Below is a small trained network, with its code and all its weights. Each question gives an input and a target symbol and asks what happens when units are switched off, that is, made to give their printed mean instead of their output.

import numpy as np


def w(rows, s, z=0):
    codes = np.array(rows[::2]) - 128.0
    scale = np.full(codes.shape[1], s)
    scale[-1] = z or s
    return codes * scale


def norm(h):
    return h / np.sqrt((h * h).mean(-1, keepdims=True) + 1e-5)


def f(y):
    return np.maximum(y, 0)


def softmax(a):
    e = np.exp(a - a.max(-1, keepdims=True))
    return e / e.sum(-1, keepdims=True)


def log_softmax(a):
    a = a - a.max(-1, keepdims=True)
    return a - np.log(np.exp(a).sum(-1, keepdims=True))


def net(x, mask):
    ids = ['Λβγδεζημπσφ'.index(c) for c in x.split()]
    T = len(ids)
    res = E[ids] + P[:T]
    u = 0
    for l in range(3):
        q, k, v = (norm(res) @ M[l].T for M in (Q, K, V))
        z = softmax(np.where(np.tri(T) > 0, q @ k.T / 2**0.5, -1e9)) @ v
        res = res + np.where(mask[u], z, O[l][:, -1]) @ O[l][:, :-1]
        u += 1
        y = f(norm(res) @ A[l][:, :-1].T + A[l][:, -1])
        res = res + np.where(mask[u : u + 4], y, B[l][:, -1]) @ B[l][:, :-1]
        u += 4
    return log_softmax(norm(res)[-1] @ U[:, :-1].T + U[:, -1])


Q, K, V, O, A, B = {}, {}, {}, {}, {}, {}
E = w([
[104,137,163,117],'Λ',
[126,169,154,189],'β',
[120,146,145,135],'γ',
[65,97,154,66],'δ',
[92,153,128,169],'ε',
[130,167,140,113],'ζ',
[151,158,132,89],'η',
[145,114,119,60],'μ',
[101,115,165,105],'π',
[150,145,251,147],'σ',
[146,47,120,30],'φ',
],0.02)
P = w([
[193,1,173,83],'0',
[112,210,167,134],'1',
[64,133,155,134],'2',
[140,130,143,143],'3',
[141,82,137,123],'4',
[106,98,110,101],'5',
],0.0097)
Q[0] = w([
[205,238,254,154],'L0H1',
[84,42,103,90],'L0H1',
],0.0064)
K[0] = w([
[186,212,2,18],'L0H1',
[153,23,183,87],'L0H1',
],0.0065)
V[0] = w([
[6,98,101,36],'L0H1',
[255,94,187,42],'L0H1',
],0.0068)
O[0] = w([
[146,39,139,221,146],'L0H1',
[12,2,65,39,254],'L0H1',
],0.0077,0.0078)
A[0] = w([
[135,57,114,139,49],'L0N1',
[254,53,117,103,131],'L0N2',
[69,223,108,159,148],'L0N3',
[42,48,223,43,7],'L0N4',
],0.0064,0.0018)
B[0] = w([
[88,127,67,95,147],'L0N1',
[90,128,51,61,146],'L0N2',
[2,160,194,82,141],'L0N3',
[154,114,74,202,254],'L0N4',
],0.0078,0.0097)
Q[1] = w([
[254,108,151,13],'L1H1',
[198,175,183,190],'L1H1',
],0.0062)
K[1] = w([
[45,214,104,222],'L1H1',
[70,150,3,79],'L1H1',
],0.0039)
V[1] = w([
[150,7,240,101],'L1H1',
[220,105,254,197],'L1H1',
],0.0058)
O[1] = w([
[202,61,254,118,246],'L1H1',
[118,236,232,102,2],'L1H1',
],0.0088,0.0044)
A[1] = w([
[71,174,181,203,205],'L1N1',
[161,155,39,115,6],'L1N2',
[104,141,1,22,185],'L1N3',
[119,132,193,98,48],'L1N4',
],0.0092,0.0024)
B[1] = w([
[125,75,84,63,152],'L1N1',
[75,136,153,254,143],'L1N2',
[50,142,153,186,255],'L1N3',
[137,70,90,156,147],'L1N4',
],0.0097,0.0083)
Q[2] = w([
[224,199,2,168],'L2H1',
[100,206,119,69],'L2H1',
],0.008)
K[2] = w([
[23,211,165,225],'L2H1',
[50,238,255,120],'L2H1',
],0.0078)
V[2] = w([
[223,8,254,249],'L2H1',
[217,64,239,240],'L2H1',
],0.0079)
O[2] = w([
[24,216,202,85,254],'L2H1',
[2,238,230,163,146],'L2H1',
],0.0069,0.0057)
A[2] = w([
[54,135,126,241,154],'L2N1',
[132,136,187,107,58],'L2N2',
[113,183,255,174,163],'L2N3',
[103,94,129,137,2],'L2N4',
],0.008,0.0068)
B[2] = w([
[18,126,151,151,255],'L2N1',
[49,143,128,123,135],'L2N2',
[106,112,66,10,223],'L2N3',
[90,216,110,83,128],'L2N4',
],0.012,0.0063)
U = w([
[166,126,150,127,6],'Λ',
[87,185,59,207,137],'β',
[137,157,114,134,13],'γ',
[143,149,254,62,208],'δ',
[187,104,166,132,121],'ε',
[138,96,122,138,29],'ζ',
[152,30,84,125,137],'η',
[151,103,168,152,120],'μ',
[169,115,64,91,120],'π',
[134,191,171,90,90],'σ',
[152,132,81,119,81],'φ',
],0.011,0.0022)

Each question gives the input, a string of symbols that net reads in full, and the target symbol t.
The units are the heads (2 rows each of Q, K, V and O) and the neurons (one row each of A and B). Each row of codes is followed by its name. A weight is (code - 128) times the scale printed after its matrix; where a second scale follows, it is the last column's (O, A, B and U).
mask holds one flag per unit, layer by layer, with each layer's heads first. A switched-off unit (its flag False) gives its mean, the last column of its rows in O or B, instead of its output. The means were averaged over made-up inputs and are rounded, as every weight is.
A unit's drop is (log p(t) with every unit on - log p(t) with that unit switched off) / (log p(t) with every unit on - log p(t) with every unit switched off).
The circuit of an input: a set's keep is (log p(t) with only the set's units on - log p(t) with every unit switched off) / (log p(t) with every unit on - log p(t) with every unit switched off). Starting from the 12 units with the biggest drops (on a tie, the unit counted first), units are removed one at a time, each time the one whose removal leaves the highest keep (on an exact tie, the one counted first), for as long as the keep stays at least 0.8.
units of the circuit, in order: the units of the circuit, biggest drop first
top k neurons: the k neurons with the biggest drops, biggest first
k most important neurons of layer l: the k neurons of layer l with the biggest drops, biggest first
drop of u: that unit's drop, to one decimal
input σ σ μ, target δ: units of the circuit, in order : (L1H1)
input δ σ η σ η γ, target δ: units of the circuit, in order : (L1H1 L2H1)
input σ φ σ σ ζ ε, target δ: units of the circuit, in order : (L1H1 L2H1)
input δ η η σ δ π, target δ: units of the circuit, in order : (L1H1 L2H1 L1N3)
input ε η σ η, target δ: units of the circuit, in order : (L1H1 L2H1 L1N3)
input η Λ γ β ζ η, target β: units of the circuit, in order : (L1H1 L0H1 L1N2)
input β η δ ε μ, target β: 2 most important neurons of layer 1 : (L1N3 L1N2)
input δ ζ π β η μ, target β: top 2 neurons : (L1N3 L0N2)
input η π ζ, target η: units of the circuit, in order : (L2H1 L0H1 L0N2)
input η η ζ σ σ γ, target δ: top 2 neurons : (L1N3 L1N1)
input δ ζ η σ π δ, target δ: units of the circuit, in order : (L1H1 L2H1 L0H1)
input β σ ζ, target δ: 2 most important neurons of layer 0 : (L0N3 L0N2)
input η ζ β, target η: 2 most important neurons of layer 1 : (L1N1 L1N3)
input σ Λ δ, target δ: units of the circuit, in order : (L1H1)
input ζ σ σ σ ζ β, target δ: units of the circuit, in order : (L1H1 L2H1)
input η φ Λ, target η: 2 most important neurons of layer 1 : (L1N3 L1N2)
input δ σ η η σ μ, target δ: drop of L1N4 : 0.0
input δ ζ η γ η, target β: drop of L0N4 : -0.2
input η ζ σ, target η: drop of L1N1 : -0.1
input σ δ ζ, target δ: units of the circuit, in order : (L1H1)
